Here is a tiny trained network, its code and every weight. The questions are about switching its units off for an input and a target symbol, where a switched-off unit gives its printed mean instead of its output.

import numpy as np


def w(rows, s, z=0):
    codes = np.array(rows[::2]) - 128.0
    scale = np.full(codes.shape[1], s)
    scale[-1] = z or s
    return codes * scale


def f(y):
    return np.maximum(y, 0)


def softmax(a):
    e = np.exp(a - a.max(-1, keepdims=True))
    return e / e.sum(-1, keepdims=True)


def log_softmax(a):
    a = a - a.max(-1, keepdims=True)
    return a - np.log(np.exp(a).sum(-1, keepdims=True))


def net(x, mask):
    ids = ['βδζηθμπψ'.index(c) for c in x.split()]
    T = len(ids)
    res = E[ids] + P[:T]
    u = 0
    for l in range(2):
        r = res
        for j in range(3):
            rows = slice(3 * j, 3 * j + 3)
            q, k, v = (r @ M[l][rows].T for M in (Q, K, V))
            z = softmax(np.where(np.tri(T) > 0, q @ k.T / 3**0.5, -1e9)) @ v
            o = O[l][rows]
            res = res + np.where(mask[u + j], z, o[:, -1]) @ o[:, :-1]
        u += 3
        y = f(res @ A[l][:, :-1].T + A[l][:, -1])
        res = res + np.where(mask[u : u + 8], y, B[l][:, -1]) @ B[l][:, :-1]
        u += 8
    return log_softmax(res[-1] @ U[:, :-1].T + U[:, -1])


Q, K, V, O, A, B = {}, {}, {}, {}, {}, {}
E = w([
[109,55,118,71,144,184,155],'β',
[156,142,113,98,227,253,132],'δ',
[170,107,159,70,160,83,167],'ζ',
[227,88,178,105,81,141,120],'η',
[39,155,35,77,145,114,202],'θ',
[216,112,33,216,184,197,147],'μ',
[190,213,80,98,147,106,120],'π',
[241,224,165,193,58,171,74],'ψ',
],0.014)
P = w([
[98,65,169,151,166,153,100],'0',
[167,110,110,72,97,181,172],'1',
[125,108,88,98,167,138,68],'2',
[165,167,115,121,73,137,191],'3',
[151,130,61,129,159,103,66],'4',
[190,205,111,170,69,110,219],'5',
[167,156,34,175,142,70,62],'6',
[250,226,135,219,95,94,243],'7',
[123,120,42,126,169,92,81],'8',
],0.014)
Q[0] = w([
[77,99,125,104,82,146,75],'L0H1',
[122,80,112,111,103,125,50],'L0H1',
[176,140,108,132,94,185,171],'L0H1',
[105,172,169,76,92,109,204],'L0H2',
[254,206,112,50,134,159,249],'L0H2',
[183,182,107,136,121,167,206],'L0H2',
[145,155,132,81,98,143,34],'L0H3',
[67,174,181,105,145,94,33],'L0H3',
[55,140,128,182,66,142,64],'L0H3',
],0.009)
K[0] = w([
[133,125,159,96,166,183,88],'L0H1',
[125,129,148,109,193,177,84],'L0H1',
[123,139,105,120,56,67,39],'L0H1',
[177,202,69,190,184,160,187],'L0H2',
[237,190,67,180,103,2,118],'L0H2',
[192,216,73,147,110,83,144],'L0H2',
[127,113,166,102,101,113,37],'L0H3',
[93,76,245,92,100,179,126],'L0H3',
[152,154,167,80,177,165,154],'L0H3',
],0.0084)
V[0] = w([
[33,18,97,243,2,156,111],'L0H1',
[181,28,107,82,206,50,202],'L0H1',
[160,129,130,107,89,202,183],'L0H1',
[115,106,142,89,59,58,161],'L0H2',
[138,208,114,59,135,112,83],'L0H2',
[108,143,239,40,142,19,94],'L0H2',
[167,106,104,55,99,88,87],'L0H3',
[154,126,177,131,200,120,42],'L0H3',
[210,59,181,34,142,157,107],'L0H3',
],0.0071)
O[0] = w([
[162,109,226,123,224,122,121,3],'L0H1',
[152,113,90,193,166,82,194,161],'L0H1',
[133,114,99,201,105,155,128,180],'L0H1',
[199,49,141,163,145,181,165,92],'L0H2',
[184,142,14,86,103,228,93,182],'L0H2',
[123,73,29,223,201,254,118,54],'L0H2',
[172,40,136,164,90,164,117,153],'L0H3',
[88,129,118,184,170,62,150,136],'L0H3',
[65,126,94,204,119,87,140,168],'L0H3',
],0.0064,0.0082)
A[0] = w([
[135,144,85,123,106,213,92,85],'L0N1',
[135,110,118,108,191,94,179,17],'L0N2',
[116,53,122,45,111,93,107,178],'L0N3',
[94,87,121,79,135,254,94,30],'L0N4',
[116,100,93,118,98,146,230,109],'L0N5',
[106,80,210,124,160,135,74,2],'L0N6',
[122,161,111,98,146,75,37,127],'L0N7',
[154,77,115,158,209,119,81,121],'L0N8',
],0.0086,0.0034)
B[0] = w([
[114,90,185,126,149,26,159,253],'L0N1',
[65,106,81,138,157,101,157,139],'L0N2',
[116,108,44,138,123,158,111,163],'L0N3',
[202,97,111,170,26,92,144,151],'L0N4',
[211,156,162,186,176,218,159,231],'L0N5',
[106,121,216,45,110,114,139,135],'L0N6',
[127,25,86,191,151,186,100,204],'L0N7',
[77,110,85,81,2,55,120,168],'L0N8',
],0.0076,0.0069)
Q[1] = w([
[166,97,121,163,170,130,141],'L1H1',
[143,161,118,76,92,135,149],'L1H1',
[133,108,61,117,179,115,90],'L1H1',
[140,159,158,143,199,132,152],'L1H2',
[128,137,63,160,138,93,127],'L1H2',
[2,97,94,125,138,103,20],'L1H2',
[150,159,96,137,145,115,159],'L1H3',
[107,117,73,160,133,95,81],'L1H3',
[109,125,117,139,147,153,131],'L1H3',
],0.015)
K[1] = w([
[125,126,87,45,186,89,147],'L1H1',
[108,179,83,204,38,143,70],'L1H1',
[108,30,196,103,210,63,135],'L1H1',
[202,82,93,155,51,181,187],'L1H2',
[82,60,208,159,92,26,99],'L1H2',
[31,71,167,78,161,214,179],'L1H2',
[167,218,156,199,186,126,123],'L1H3',
[2,98,204,161,218,150,95],'L1H3',
[165,42,109,139,179,103,55],'L1H3',
],0.0086)
V[1] = w([
[79,134,213,184,150,87,126],'L1H1',
[155,146,130,220,162,97,211],'L1H1',
[177,140,157,156,120,51,66],'L1H1',
[97,74,84,129,104,127,208],'L1H2',
[185,52,174,153,69,167,74],'L1H2',
[119,102,188,170,68,114,101],'L1H2',
[170,2,55,98,58,54,120],'L1H3',
[136,60,194,29,110,138,185],'L1H3',
[126,88,74,171,135,42,137],'L1H3',
],0.01)
O[1] = w([
[166,81,185,146,19,127,132,91],'L1H1',
[160,153,162,103,111,112,38,253],'L1H1',
[66,175,101,166,40,151,94,165],'L1H1',
[185,152,197,154,141,104,128,231],'L1H2',
[51,138,190,86,160,221,112,94],'L1H2',
[77,132,209,103,97,176,165,150],'L1H2',
[108,247,114,143,133,134,87,243],'L1H3',
[170,166,106,52,146,111,158,79],'L1H3',
[74,175,147,152,102,84,92,253],'L1H3',
],0.011,0.0057)
A[1] = w([
[197,187,167,144,186,174,154,1],'L1N1',
[173,220,141,62,138,97,70,109],'L1N2',
[42,119,145,132,71,121,43,101],'L1N3',
[183,123,179,20,99,20,152,131],'L1N4',
[165,192,198,123,93,116,248,79],'L1N5',
[53,126,221,102,145,2,119,118],'L1N6',
[224,37,97,159,187,67,146,181],'L1N7',
[173,106,216,121,201,230,124,115],'L1N8',
],0.0076,0.0049)
B[1] = w([
[123,64,81,187,58,77,97,180],'L1N1',
[79,95,116,146,152,159,255,249],'L1N2',
[172,38,95,45,161,145,104,215],'L1N3',
[81,147,117,50,136,91,133,193],'L1N4',
[60,76,138,134,145,129,94,192],'L1N5',
[193,147,56,168,104,184,142,175],'L1N6',
[118,118,237,129,115,190,93,218],'L1N7',
[112,107,37,110,158,92,71,160],'L1N8',
],0.0094,0.016)
U = w([
[140,119,86,101,96,131,103,23],'β',
[154,164,159,84,183,159,88,200],'δ',
[64,78,154,217,101,151,134,43],'ζ',
[2,160,111,179,162,106,11,194],'η',
[124,67,78,105,171,172,143,3],'θ',
[27,131,140,128,115,83,162,144],'μ',
[211,160,79,166,118,217,193,207],'π',
[77,214,137,112,84,242,87,155],'ψ',
],0.0047,0.0042)

Each question gives the input, a string of symbols that net reads in full, and the target symbol t.
The units are the heads (3 rows each of Q, K, V and O) and the neurons (one row each of A and B). Each row of codes is followed by its name. A weight is (code - 128) times the scale printed after its matrix; where a second scale follows, it is the last column's (O, A, B and U).
mask holds one flag per unit, layer by layer, with each layer's heads first. A switched-off unit (its flag False) gives its mean, the last column of its rows in O or B, instead of its output. The means were averaged over made-up inputs and are rounded, as every weight is.
A unit's drop is (log p(t) with every unit on - log p(t) with that unit switched off) / (log p(t) with every unit on - log p(t) with every unit switched off).
The circuit of an input: a set's keep is (log p(t) with only the set's units on - log p(t) with every unit switched off) / (log p(t) with every unit on - log p(t) with every unit switched off). Starting from the 12 units with the biggest drops (on a tie, the unit counted first), units are removed one at a time, each time the one whose removal leaves the highest keep (on an exact tie, the one counted first), for as long as the keep stays at least 0.8.
circuit, biggest first: the units of the circuit, biggest drop first
top k neurons: the k neurons with the biggest drops, biggest first
top k neurons in layer l: the k neurons of layer l with the biggest drops, biggest first
input μ δ π θ δ, target β: top 2 neurons in layer 1 => (L1N3 L1N2)
input δ θ ζ π ζ δ ζ, target ζ: circuit, biggest first => (L0H2 L0H3 L1H3 L1N7)
input η μ δ δ, target μ: circuit, biggest first => (L0H2 L1N4)
input π β π π, target π: circuit, biggest first => (L1N5 L1H2 L0H2)
input η π η ψ π ψ, target ψ: top neuron => (L0N7)
input β δ η δ ζ ψ β, target μ: top 2 neurons in layer 0 => (L0N6 L0N8)
input π ψ η η π ψ π μ, target ψ: circuit, biggest first => (L1H2 L0H1 L0N7)
input δ ζ π μ η μ μ ζ, target μ: circuit, biggest first => (L0H2 L1N4)
input θ ψ β ζ, target ψ: circuit, biggest first => (L1H2 L0N1)
input π μ β δ μ, target η: circuit, biggest first => (L1H3 L1N2 L0H2)
input β π π β η η π, target μ: top 3 neurons in layer 0 => (L0N6 L0N8 L0N5)
input η β ζ δ δ, target ψ: circuit, biggest first => (L1H2 L0H2)
input μ π ζ μ π β ψ, target β: top 2 neurons => (L1N3 L0N7)
input η ζ π ζ ψ δ, target ψ: circuit, biggest first => (L1H2)
input η η δ η θ β ζ, target ψ: circuit, biggest first => (L1H2 L1H3 L0N8 L0H2)
input δ π π π δ β, target π: circuit, biggest first => (L0N5 L0H2)
input π ζ ζ μ, target μ: circuit, biggest first => (L0H2 L1N4)
input ψ π π δ θ ζ θ, target θ: circuit, biggest first => (L1H3 L0H1)
input η δ δ ζ, target ζ: top 2 neurons in layer 0 => (L0N5 L0N7)
input η θ θ η δ μ π β π, target ψ: top neuron => (L0N8)
input μ β η δ, target η: top 2 neurons in layer 1 => (L1N8 L1N2)
input ζ π π π, target π: top 3 neurons in layer 1 => (L1N2 L1N5 L1N4)
input μ η π, target β: top 2 neurons in layer 1 => (L1N3 L1N2)
input δ μ δ η ψ δ π, target ζ: top 2 neurons => (L1N7 L0N7)
input μ θ ψ η δ η ψ, target β: top 3 neurons => (L0N7 L1N3 L0N5)
input ζ π θ π ζ π ψ β ζ, target π: top 2 neurons in layer 1 => (L1N6 L1N2)
